Below are the code and all the weights of a small trained network. Each question names an input and a target symbol and asks about switching units off, where a switched-off unit gives its printed mean instead of its output.

import numpy as np


def w(rows, s, z=0):
    codes = np.array(rows[::2]) - 128.0
    scale = np.full(codes.shape[1], s)
    scale[-1] = z or s
    return codes * scale


def f(y):
    return np.maximum(y, 0)


def softmax(a):
    e = np.exp(a - a.max(-1, keepdims=True))
    return e / e.sum(-1, keepdims=True)


def log_softmax(a):
    a = a - a.max(-1, keepdims=True)
    return a - np.log(np.exp(a).sum(-1, keepdims=True))


def net(x, mask):
    ids = ['αγεζηθλμξπσψ'.index(c) for c in x.split()]
    T = len(ids)
    res = E[ids] + P[:T]
    u = 0
    for l in range(2):
        r = res
        for j in range(2):
            rows = slice(3 * j, 3 * j + 3)
            q, k, v = (r @ M[l][rows].T for M in (Q, K, V))
            z = softmax(np.where(np.tri(T) > 0, q @ k.T / 3**0.5, -1e9)) @ v
            o = O[l][rows]
            res = res + np.where(mask[u + j], z, o[:, -1]) @ o[:, :-1]
        u += 2
        y = f(res @ A[l][:, :-1].T + A[l][:, -1])
        res = res + np.where(mask[u : u + 12], y, B[l][:, -1]) @ B[l][:, :-1]
        u += 12
    return log_softmax(res[-1] @ U[:, :-1].T + U[:, -1])


Q, K, V, O, A, B = {}, {}, {}, {}, {}, {}
E = w([
[120,176,88,66,167],'α',
[60,116,114,108,46],'γ',
[145,92,135,221,73],'ε',
[154,167,123,106,176],'ζ',
[146,169,89,105,155],'η',
[96,99,163,167,96],'θ',
[171,116,150,214,127],'λ',
[206,148,147,147,195],'μ',
[93,39,38,131,230],'ξ',
[142,160,122,111,165],'π',
[248,111,167,231,180],'σ',
[170,159,134,143,176],'ψ',
],0.017)
P = w([
[56,137,77,253,79],'0',
[116,133,130,150,113],'1',
[119,117,141,140,128],'2',
[123,108,142,134,140],'3',
[128,98,144,129,146],'4',
[127,93,142,125,152],'5',
],0.013)
Q[0] = w([
[28,188,88,93,159],'0.h1',
[160,148,186,169,224],'0.h1',
[157,185,253,78,75],'0.h1',
[84,27,81,137,176],'0.h2',
[194,194,109,198,100],'0.h2',
[152,208,119,139,220],'0.h2',
],0.0071)
K[0] = w([
[80,194,133,73,124],'0.h1',
[146,53,136,152,216],'0.h1',
[246,167,237,70,166],'0.h1',
[125,2,98,67,179],'0.h2',
[86,147,156,251,167],'0.h2',
[169,219,136,94,141],'0.h2',
],0.0089)
V[0] = w([
[158,115,188,165,28],'0.h1',
[78,114,95,157,47],'0.h1',
[170,201,157,141,116],'0.h1',
[137,142,144,104,181],'0.h2',
[145,2,84,116,148],'0.h2',
[192,114,234,215,209],'0.h2',
],0.0087)
O[0] = w([
[93,203,72,86,222,174],'0.h1',
[150,120,213,108,145,193],'0.h1',
[7,121,99,170,186,133],'0.h1',
[154,115,173,113,110,84],'0.h2',
[255,133,184,88,101,153],'0.h2',
[92,174,230,121,51,253],'0.h2',
],0.0077,0.0041)
A[0] = w([
[148,149,179,39,161,131],'0.n1',
[103,159,96,167,119,54],'0.n2',
[165,154,119,136,210,71],'0.n3',
[204,209,139,119,154,214],'0.n4',
[138,100,112,31,165,142],'0.n5',
[131,174,165,165,122,190],'0.n6',
[118,96,103,176,58,173],'0.n7',
[146,97,67,109,125,112],'0.n8',
[87,140,98,173,122,59],'0.n9',
[147,131,142,127,97,252],'0.n10',
[152,180,105,116,109,219],'0.n11',
[107,112,53,255,198,46],'0.n12',
],0.0097,0.0038)
B[0] = w([
[104,144,70,218,75,187],'0.n1',
[182,156,118,186,161,161],'0.n2',
[89,153,99,205,106,166],'0.n3',
[87,50,106,140,103,239],'0.n4',
[101,117,195,89,70,183],'0.n5',
[145,70,90,23,120,253],'0.n6',
[58,212,63,179,185,187],'0.n7',
[217,116,254,114,164,154],'0.n8',
[180,170,121,153,123,169],'0.n9',
[52,25,101,117,138,212],'0.n10',
[48,34,160,212,81,171],'0.n11',
[131,114,74,161,91,239],'0.n12',
],0.008,0.0059)
Q[1] = w([
[37,224,104,196,212],'1.h1',
[33,162,89,154,202],'1.h1',
[238,49,178,113,89],'1.h1',
[63,190,86,44,219],'1.h2',
[146,220,1,109,122],'1.h2',
[173,121,136,133,87],'1.h2',
],0.0076)
K[1] = w([
[105,53,119,26,76],'1.h1',
[182,22,142,56,125],'1.h1',
[168,145,115,190,240],'1.h1',
[109,255,165,195,84],'1.h2',
[16,150,129,191,91],'1.h2',
[181,21,127,127,58],'1.h2',
],0.0077)
V[1] = w([
[137,1,238,114,114],'1.h1',
[203,80,118,184,79],'1.h1',
[38,141,188,156,31],'1.h1',
[253,125,144,23,157],'1.h2',
[48,82,124,99,55],'1.h2',
[235,162,88,181,115],'1.h2',
],0.0092)
O[1] = w([
[162,54,29,131,136,45],'1.h1',
[144,181,93,26,255,155],'1.h1',
[106,211,48,24,41,167],'1.h1',
[192,148,157,187,61,4],'1.h2',
[124,128,167,251,197,166],'1.h2',
[115,117,73,149,35,142],'1.h2',
],0.0073,0.014)
A[1] = w([
[66,97,175,57,32,210],'1.n1',
[181,92,73,191,221,136],'1.n2',
[47,139,93,128,132,130],'1.n3',
[92,218,133,163,132,134],'1.n4',
[44,37,102,170,44,54],'1.n5',
[201,229,171,157,125,3],'1.n6',
[129,199,226,131,213,86],'1.n7',
[175,94,170,196,121,153],'1.n8',
[171,154,173,210,61,71],'1.n9',
[73,61,45,150,115,85],'1.n10',
[46,148,151,16,133,231],'1.n11',
[71,138,162,71,255,252],'1.n12',
],0.008,0.0045)
B[1] = w([
[157,114,96,172,132,184],'1.n1',
[23,231,91,63,122,146],'1.n2',
[51,171,172,140,141,211],'1.n3',
[208,117,83,60,102,162],'1.n4',
[142,254,98,111,116,164],'1.n5',
[13,152,229,81,168,137],'1.n6',
[215,112,41,38,173,157],'1.n7',
[59,111,131,178,129,150],'1.n8',
[92,165,98,41,103,150],'1.n9',
[108,241,162,115,136,187],'1.n10',
[187,96,141,179,184,237],'1.n11',
[144,34,82,197,108,249],'1.n12',
],0.0063,0.018)
U = w([
[138,148,209,105,187,51],'α',
[90,2,156,166,116,183],'γ',
[207,111,144,151,163,213],'ε',
[126,128,185,107,148,45],'ζ',
[150,168,207,85,213,4],'η',
[52,116,138,214,112,223],'θ',
[113,107,161,114,106,53],'λ',
[155,128,162,180,88,124],'μ',
[93,62,100,14,114,47],'ξ',
[95,114,190,86,138,9],'π',
[151,80,95,146,60,118],'σ',
[102,111,180,94,120,44],'ψ',
],0.0097,0.0031)

Each question gives the input, a string of symbols that net reads in full, and the target symbol t.
The units are the heads (3 rows each of Q, K, V and O) and the neurons (one row each of A and B). Each row of codes is followed by its name. A weight is (code - 128) times the scale printed after its matrix; where a second scale follows, it is the last column's (O, A, B and U).
mask holds one flag per unit, layer by layer, with each layer's heads first. A switched-off unit (its flag False) gives its mean, the last column of its rows in O or B, instead of its output. The means were averaged over made-up inputs and are rounded, as every weight is.
A unit's drop is (log p(t) with every unit on - log p(t) with that unit switched off) / (log p(t) with every unit on - log p(t) with every unit switched off).
The circuit of an input: a set's keep is (log p(t) with only the set's units on - log p(t) with every unit switched off) / (log p(t) with every unit on - log p(t) with every unit switched off). Starting from the 12 units with the biggest drops (on a tie, the unit counted first), units are removed one at a time, each time the one whose removal leaves the highest keep (on an exact tie, the one counted first), for as long as the keep stays at least 0.8.
circuit, biggest first: the units of the circuit, biggest drop first
k most important neurons: the k neurons with the biggest drops, biggest first
top k neurons in layer l: the k neurons of layer l with the biggest drops, biggest first
input μ μ μ σ ζ, target θ: circuit, biggest first	0.h1, 1.n7
input π μ μ γ σ α, target θ: top 4 neurons in layer 0	0.n1, 0.n6, 0.n8, 0.n11
input ξ ζ θ, target ξ: circuit, biggest first	1.h1, 0.h1
input γ ξ λ, target γ: circuit, biggest first	1.h1, 0.h1, 0.n10
input σ π π μ ψ σ, target γ: circuit, biggest first	1.n10, 0.n4
input σ η ξ γ, target σ: circuit, biggest first	0.h2, 1.h2, 0.h1
input ξ ζ π ζ ζ, target ξ: top 2 neurons in layer 1	1.n2, 1.n11
input π ε σ, target θ: circuit, biggest first	0.h1, 0.n3
input η ξ θ, target η: circuit, biggest first	1.h1, 0.h2, 0.n12
input ξ σ ψ, target ξ: circuit, biggest first	0.h1, 1.h1, 0.h2
input ξ η ψ γ π, target ξ: circuit, biggest first	1.h1, 0.h1
input ξ η η λ ζ ψ, target ξ: circuit, biggest first	1.h1, 0.h1, 1.n2
input σ γ ξ σ γ, target σ: most important neuron	0.n1
input γ α α γ γ, target ε: 3 most important neurons	0.n8, 1.n7, 0.n12
input θ μ γ η, target θ: top neuron in layer 1	1.n7
input ε σ ε ψ μ ψ, target γ: top 4 neurons in layer 0	0.n7, 0.n6, 0.n12, 0.n3
input ε θ ξ λ η λ, target ε: 2 most important neurons	0.n12, 1.n7
input λ ψ ψ μ μ, target γ: top 2 neurons in layer 0	0.n8, 0.n5
input ε λ μ μ, target γ: 2 most important neurons	0.n7, 0.n6
input ξ μ α η η γ, target ξ: 2 most important neurons	0.n7, 1.n2
